Below is a small trained network, with its code and all its weights. Each question gives an input and a target symbol and asks what happens when units are switched off, that is, made to give their printed mean instead of their output.

import numpy as np


def w(rows, s, z=0):
    codes = np.array(rows[::2]) - 128.0
    scale = np.full(codes.shape[1], s)
    scale[-1] = z or s
    return codes * scale


def norm(h):
    return h / np.sqrt((h * h).mean(-1, keepdims=True) + 1e-5)


def softmax(a):
    e = np.exp(a - a.max(-1, keepdims=True))
    return e / e.sum(-1, keepdims=True)


def log_softmax(a):
    a = a - a.max(-1, keepdims=True)
    return a - np.log(np.exp(a).sum(-1, keepdims=True))


def net(x, mask):
    ids = ['ΔΨαβηθξσ'.index(c) for c in x.split()]
    T = len(ids)
    res = E[ids] + P[:T]
    u = 0
    for l in range(3):
        r = norm(res)
        for j in range(2):
            rows = slice(4 * j, 4 * j + 4)
            q, k, v = (r @ M[l][rows].T for M in (Q, K, V))
            z = softmax(np.where(np.tri(T) > 0, q @ k.T / 4**0.5, -1e9)) @ v
            o = O[l][rows]
            res = res + np.where(mask[u + j], z, o[:, -1]) @ o[:, :-1]
        u += 2
    return log_softmax(norm(res)[-1] @ U[:, :-1].T + U[:, -1])


Q, K, V, O = {}, {}, {}, {}
E = w([
[99,74,148,111,4],'Δ',
[115,105,80,140,122],'Ψ',
[83,94,118,144,140],'α',
[55,128,125,94,111],'β',
[104,80,111,114,77],'η',
[77,130,76,129,97],'θ',
[129,93,82,125,113],'ξ',
[89,93,82,136,68],'σ',
],0.018)
P = w([
[130,99,150,103,85],'0',
[149,124,123,179,126],'1',
[94,93,3,93,71],'2',
[137,72,124,99,124],'3',
[134,149,151,163,139],'4',
[109,144,56,101,117],'5',
[142,85,134,104,135],'6',
[90,146,173,108,102],'7',
[119,150,77,95,142],'8',
[143,109,142,106,142],'9',
],0.03)
Q[0] = w([
[6,154,97,201,156],'L0H1',
[125,69,146,114,96],'L0H1',
[85,67,181,226,157],'L0H1',
[211,243,94,141,53],'L0H1',
[125,35,231,108,69],'L0H2',
[167,170,189,102,124],'L0H2',
[78,185,206,141,87],'L0H2',
[123,123,179,161,134],'L0H2',
],0.013)
K[0] = w([
[92,75,32,132,82],'L0H1',
[152,101,132,103,178],'L0H1',
[116,81,106,50,84],'L0H1',
[85,79,206,255,90],'L0H1',
[159,166,152,72,217],'L0H2',
[101,105,190,169,130],'L0H2',
[183,191,160,171,124],'L0H2',
[193,110,119,145,154],'L0H2',
],0.014)
V[0] = w([
[148,100,154,254,222],'L0H1',
[161,140,144,246,90],'L0H1',
[91,196,133,185,176],'L0H1',
[163,190,190,54,105],'L0H1',
[194,133,110,224,173],'L0H2',
[252,101,118,158,119],'L0H2',
[90,138,208,148,217],'L0H2',
[168,71,81,139,83],'L0H2',
],0.0097)
O[0] = w([
[84,91,52,159,219,1],'L0H1',
[82,132,21,218,104,74],'L0H1',
[47,187,85,96,155,43],'L0H1',
[62,36,122,20,60,27],'L0H1',
[218,172,161,98,69,30],'L0H2',
[152,254,129,24,103,62],'L0H2',
[202,31,120,156,45,22],'L0H2',
[69,148,129,61,94,213],'L0H2',
],0.0081,0.0084)
Q[1] = w([
[72,138,126,112,100],'L1H1',
[115,119,149,174,120],'L1H1',
[148,118,88,78,184],'L1H1',
[100,170,205,174,102],'L1H1',
[200,105,121,196,43],'L1H2',
[7,123,116,113,120],'L1H2',
[86,95,85,109,222],'L1H2',
[165,157,95,190,147],'L1H2',
],0.019)
K[1] = w([
[112,158,167,81,198],'L1H1',
[106,138,87,91,70],'L1H1',
[255,114,205,82,184],'L1H1',
[24,162,29,130,128],'L1H1',
[218,177,187,134,99],'L1H2',
[129,71,87,103,132],'L1H2',
[103,103,16,139,70],'L1H2',
[125,186,131,117,168],'L1H2',
],0.014)
V[1] = w([
[102,70,143,59,175],'L1H1',
[32,178,14,98,129],'L1H1',
[145,79,184,157,201],'L1H1',
[27,185,138,52,157],'L1H1',
[67,185,154,107,212],'L1H2',
[50,105,231,103,164],'L1H2',
[200,2,169,92,196],'L1H2',
[184,68,116,156,184],'L1H2',
],0.0069)
O[1] = w([
[67,164,138,121,71,179],'L1H1',
[97,32,23,142,83,250],'L1H1',
[128,153,205,136,121,80],'L1H1',
[36,134,97,179,108,232],'L1H1',
[125,185,212,62,111,101],'L1H2',
[134,180,86,64,255,185],'L1H2',
[62,126,25,87,136,3],'L1H2',
[116,104,91,93,75,36],'L1H2',
],0.0065,0.003)
Q[2] = w([
[69,30,131,235,246],'L2H1',
[215,129,96,68,220],'L2H1',
[148,151,64,223,118],'L2H1',
[45,198,118,154,139],'L2H1',
[73,87,184,181,172],'L2H2',
[124,138,166,126,223],'L2H2',
[125,141,159,209,170],'L2H2',
[117,105,64,123,179],'L2H2',
],0.012)
K[2] = w([
[107,37,134,172,186],'L2H1',
[206,131,148,84,207],'L2H1',
[68,157,61,147,160],'L2H1',
[157,142,40,154,96],'L2H1',
[50,211,117,139,129],'L2H2',
[21,98,194,182,126],'L2H2',
[126,171,138,143,252],'L2H2',
[62,115,117,73,163],'L2H2',
],0.013)
V[2] = w([
[85,153,102,143,220],'L2H1',
[162,84,109,99,211],'L2H1',
[138,191,189,145,211],'L2H1',
[67,86,155,59,151],'L2H1',
[187,174,137,194,98],'L2H2',
[171,135,89,217,154],'L2H2',
[150,121,116,135,114],'L2H2',
[121,128,36,91,254],'L2H2',
],0.0091)
O[2] = w([
[97,35,112,82,99,96],'L2H1',
[181,70,73,168,54,45],'L2H1',
[185,117,199,44,2,28],'L2H1',
[55,178,74,134,87,255],'L2H1',
[67,96,134,45,110,95],'L2H2',
[19,149,146,74,83,74],'L2H2',
[148,184,123,78,179,93],'L2H2',
[93,194,225,161,110,24],'L2H2',
],0.0076,0.0043)
U = w([
[158,93,97,139,42,128],'Δ',
[160,185,183,157,145,254],'Ψ',
[186,82,173,253,133,134],'α',
[79,59,180,102,149,1],'β',
[157,88,118,80,194,121],'η',
[47,171,141,120,128,61],'θ',
[178,138,159,125,117,204],'ξ',
[119,158,66,164,163,134],'σ',
],0.014,0.0062)

Each question gives the input, a string of symbols that net reads in full, and the target symbol t.
The units are the heads (4 rows each of Q, K, V and O). Each row of codes is followed by its name. A weight is (code - 128) times the scale printed after its matrix; where a second scale follows, it is the last column's (O and U).
mask holds one flag per head, layer by layer. A switched-off head (its flag False) gives its mean, the last column of its rows in O, instead of its output. The means were averaged over made-up inputs and are rounded, as every weight is.
A unit's drop is (log p(t) with every unit on - log p(t) with that unit switched off) / (log p(t) with every unit on - log p(t) with every unit switched off).
The circuit of an input: a set's keep is (log p(t) with only the set's units on - log p(t) with every unit switched off) / (log p(t) with every unit on - log p(t) with every unit switched off). Starting from all 6 units, units are removed one at a time, each time the one whose removal leaves the highest keep (on an exact tie, the one counted first), for as long as the keep stays at least 0.8.
circuit, biggest first: the units of the circuit, biggest drop first
unit that matters most: the unit with the biggest drop
which heads matter: for each layer, one digit per head in row order, 1 if its drop is at least 0.15 and else 0, layers parted by /
input α β Ψ β β β ξ, target ξ: unit that matters most	L1H1
input σ η β θ β β β θ, target α: which heads matter	01 / 00 / 00
input σ α α, target θ: which heads matter	11 / 11 / 11
input α α α α α σ θ, target θ: circuit, biggest first	(L0H2; L0H1; L2H2; L1H1)
input α α α β η, target Δ: which heads matter	01 / 10 / 00
input σ α η Ψ α β α θ, target Δ: circuit, biggest first	(L0H2; L2H2)
input α α β β Δ, target Δ: which heads matter	01 / 10 / 01
input α σ β Δ η α β α β, target Ψ: circuit, biggest first	(L0H2; L1H2; L2H2)
input σ α Ψ α α α η σ, target Δ: circuit, biggest first	(L0H2; L2H2)
input η α σ η α, target Δ: which heads matter	11 / 10 / 01
input Ψ η α β α, target η: which heads matter	11 / 11 / 11
input σ β α θ α α β α β, target Ψ: circuit, biggest first	(L1H1; L0H2; L1H2)
input β α η β σ, target Δ: circuit, biggest first	(L0H2; L0H1; L2H2)
input Ψ α α β ξ, target Δ: circuit, biggest first	(L0H1; L0H2; L1H1; L2H1)
input α α θ σ, target σ: circuit, biggest first	(L0H1; L0H2; L2H2; L1H2)
input α β α, target θ: which heads matter	11 / 11 / 10
input α σ σ, target θ: circuit, biggest first	(L1H1; L0H2)
input θ Ψ β α β, target ξ: circuit, biggest first	(L0H2; L2H2; L0H1)
input β α α σ α α, target Ψ: unit that matters most	L1H1
input β σ Δ, target σ: circuit, biggest first	(L2H1)
input σ Ψ η θ α, target ξ: circuit, biggest first	(L0H2; L0H1; L2H2)
input β η Δ η σ, target η: which heads matter	11 / 10 / 11
input β α σ Ψ Ψ σ ξ α, target ξ: which heads matter	11 / 00 / 11
